Below are the code and all the weights of a small trained network. Each question names an input and a target symbol and asks about switching units off, where a switched-off unit gives its printed mean instead of its output.

import numpy as np


def w(rows, s, z=0):
    codes = np.array(rows[::2]) - 128.0
    scale = np.full(codes.shape[1], s)
    scale[-1] = z or s
    return codes * scale


def norm(h):
    return h / np.sqrt((h * h).mean(-1, keepdims=True) + 1e-5)


def f(y):
    return np.maximum(y, 0)


def softmax(a):
    e = np.exp(a - a.max(-1, keepdims=True))
    return e / e.sum(-1, keepdims=True)


def log_softmax(a):
    a = a - a.max(-1, keepdims=True)
    return a - np.log(np.exp(a).sum(-1, keepdims=True))


def net(x, mask):
    ids = ['ΘΛΠΨγδεζημξω'.index(c) for c in x.split()]
    T = len(ids)
    res = E[ids] + P[:T]
    u = 0
    for l in range(2):
        q, k, v = (norm(res) @ M[l].T for M in (Q, K, V))
        z = softmax(np.where(np.tri(T) > 0, q @ k.T / 2**0.5, -1e9)) @ v
        res = res + np.where(mask[u], z, O[l][:, -1]) @ O[l][:, :-1]
        u += 1
        y = f(norm(res) @ A[l][:, :-1].T + A[l][:, -1])
        res = res + np.where(mask[u : u + 4], y, B[l][:, -1]) @ B[l][:, :-1]
        u += 4
    return log_softmax(norm(res)[-1] @ U[:, :-1].T + U[:, -1])


Q, K, V, O, A, B = {}, {}, {}, {}, {}, {}
E = w([
[103,102,86,158],'Θ',
[148,118,71,166],'Λ',
[144,107,68,90],'Π',
[106,105,115,180],'Ψ',
[143,132,148,120],'γ',
[105,138,44,181],'δ',
[95,102,73,174],'ε',
[149,107,103,83],'ζ',
[76,116,136,106],'η',
[171,177,55,139],'μ',
[134,150,232,101],'ξ',
[251,135,98,41],'ω',
],0.019)
P = w([
[38,126,195,96],'0',
[73,234,105,168],'1',
[71,61,248,211],'2',
[67,254,116,121],'3',
[88,77,143,169],'4',
[79,242,131,129],'5',
[49,54,96,231],'6',
[94,245,123,144],'7',
[52,57,93,212],'8',
[73,241,106,117],'9',
],0.0093)
Q[0] = w([
[133,1,147,114],'0.h1',
[152,178,126,164],'0.h1',
],0.008)
K[0] = w([
[49,91,79,133],'0.h1',
[130,119,174,1],'0.h1',
],0.0092)
V[0] = w([
[254,185,206,35],'0.h1',
[27,35,156,145],'0.h1',
],0.0094)
O[0] = w([
[47,59,179,27,1],'0.h1',
[146,76,255,210,183],'0.h1',
],0.0092,0.0063)
A[0] = w([
[201,216,219,168,51],'0.n1',
[2,207,122,121,230],'0.n2',
[36,255,191,187,107],'0.n3',
[17,211,170,63,3],'0.n4',
],0.0083,0.0019)
B[0] = w([
[161,105,89,178,206],'0.n1',
[196,197,142,147,244],'0.n2',
[251,148,113,122,253],'0.n3',
[135,220,179,76,202],'0.n4',
],0.013,0.0058)
Q[1] = w([
[170,103,253,157],'1.h1',
[28,155,206,226],'1.h1',
],0.0057)
K[1] = w([
[41,60,253,16],'1.h1',
[193,32,117,6],'1.h1',
],0.005)
V[1] = w([
[169,2,184,178],'1.h1',
[61,186,168,50],'1.h1',
],0.009)
O[1] = w([
[117,9,30,34,120],'1.h1',
[85,108,194,109,3],'1.h1',
],0.014,0.0049)
A[1] = w([
[95,93,223,225,226],'1.n1',
[228,254,9,234,210],'1.n2',
[189,120,76,105,155],'1.n3',
[33,43,225,64,3],'1.n4',
],0.009,0.0044)
B[1] = w([
[70,129,116,9,149],'1.n1',
[21,140,170,154,250],'1.n2',
[145,109,155,94,154],'1.n3',
[44,75,125,202,131],'1.n4',
],0.014,0.024)
U = w([
[113,200,71,186,90],'Θ',
[42,111,161,115,120],'Λ',
[93,54,106,213,30],'Π',
[172,161,102,220,191],'Ψ',
[126,120,103,218,71],'γ',
[120,74,132,243,119],'δ',
[36,7,168,132,83],'ε',
[65,109,194,115,69],'ζ',
[114,18,102,180,181],'η',
[135,160,215,162,104],'μ',
[100,123,35,61,255],'ξ',
[30,29,165,139,59],'ω',
],0.011,0.0071)

Each question gives the input, a string of symbols that net reads in full, and the target symbol t.
The units are the heads (2 rows each of Q, K, V and O) and the neurons (one row each of A and B). Each row of codes is followed by its name. A weight is (code - 128) times the scale printed after its matrix; where a second scale follows, it is the last column's (O, A, B and U).
mask holds one flag per unit, layer by layer, with each layer's heads first. A switched-off unit (its flag False) gives its mean, the last column of its rows in O or B, instead of its output. The means were averaged over made-up inputs and are rounded, as every weight is.
A unit's drop is (log p(t) with every unit on - log p(t) with that unit switched off) / (log p(t) with every unit on - log p(t) with every unit switched off).
The circuit of an input: a set's keep is (log p(t) with only the set's units on - log p(t) with every unit switched off) / (log p(t) with every unit on - log p(t) with every unit switched off). Starting from all 10 units, units are removed one at a time, each time the one whose removal leaves the highest keep (on an exact tie, the one counted first), for as long as the keep stays at least 0.8.
circuit, biggest first: the units of the circuit, biggest drop first
top k neurons: the k neurons with the biggest drops, biggest first
top k neurons in layer l: the k neurons of layer l with the biggest drops, biggest first
drop of u: that unit's drop, to one decimal
input Θ Ψ ω Θ, target ξ: circuit, biggest first -> (0.h1; 1.n2)
input ζ ζ Ψ, target ε: circuit, biggest first -> (0.h1; 1.h1; 0.n2)
input ζ ζ ζ, target ε: top 2 neurons in layer 0 -> (0.n3; 0.n1)
input ζ γ ξ, target ε: top 3 neurons -> (1.n4; 0.n2; 1.n2)
input η η η η, target Ψ: circuit, biggest first -> (0.n3; 0.h1; 0.n1)
input ζ ε η, target ε: top 2 neurons -> (1.n1; 0.n2)
input Θ ω η Λ, target ξ: top neuron -> (1.n2)
input ζ ζ Θ, target ε: top 2 neurons in layer 0 -> (0.n2; 0.n4)
input Ψ Λ Θ Ψ ω δ, target ξ: top 2 neurons -> (0.n4; 0.n1)
input ξ η ξ η, target μ: top 2 neurons in layer 1 -> (1.n2; 1.n1)
input Ψ μ δ ζ η δ Θ η, target Ψ: top 2 neurons in layer 0 -> (0.n3; 0.n2)
input Π γ Θ Ψ ω ξ ξ ζ η ω, target ξ: drop of 0.h1 -> 0.8
input δ ω ζ ζ, target ξ: drop of 1.n2 -> 0.3
input Ψ η Λ γ Ψ ε ζ γ ω μ, target ξ: circuit, biggest first -> (0.h1)
input η Λ ω Ψ, target ξ: drop of 0.n4 -> 0.3
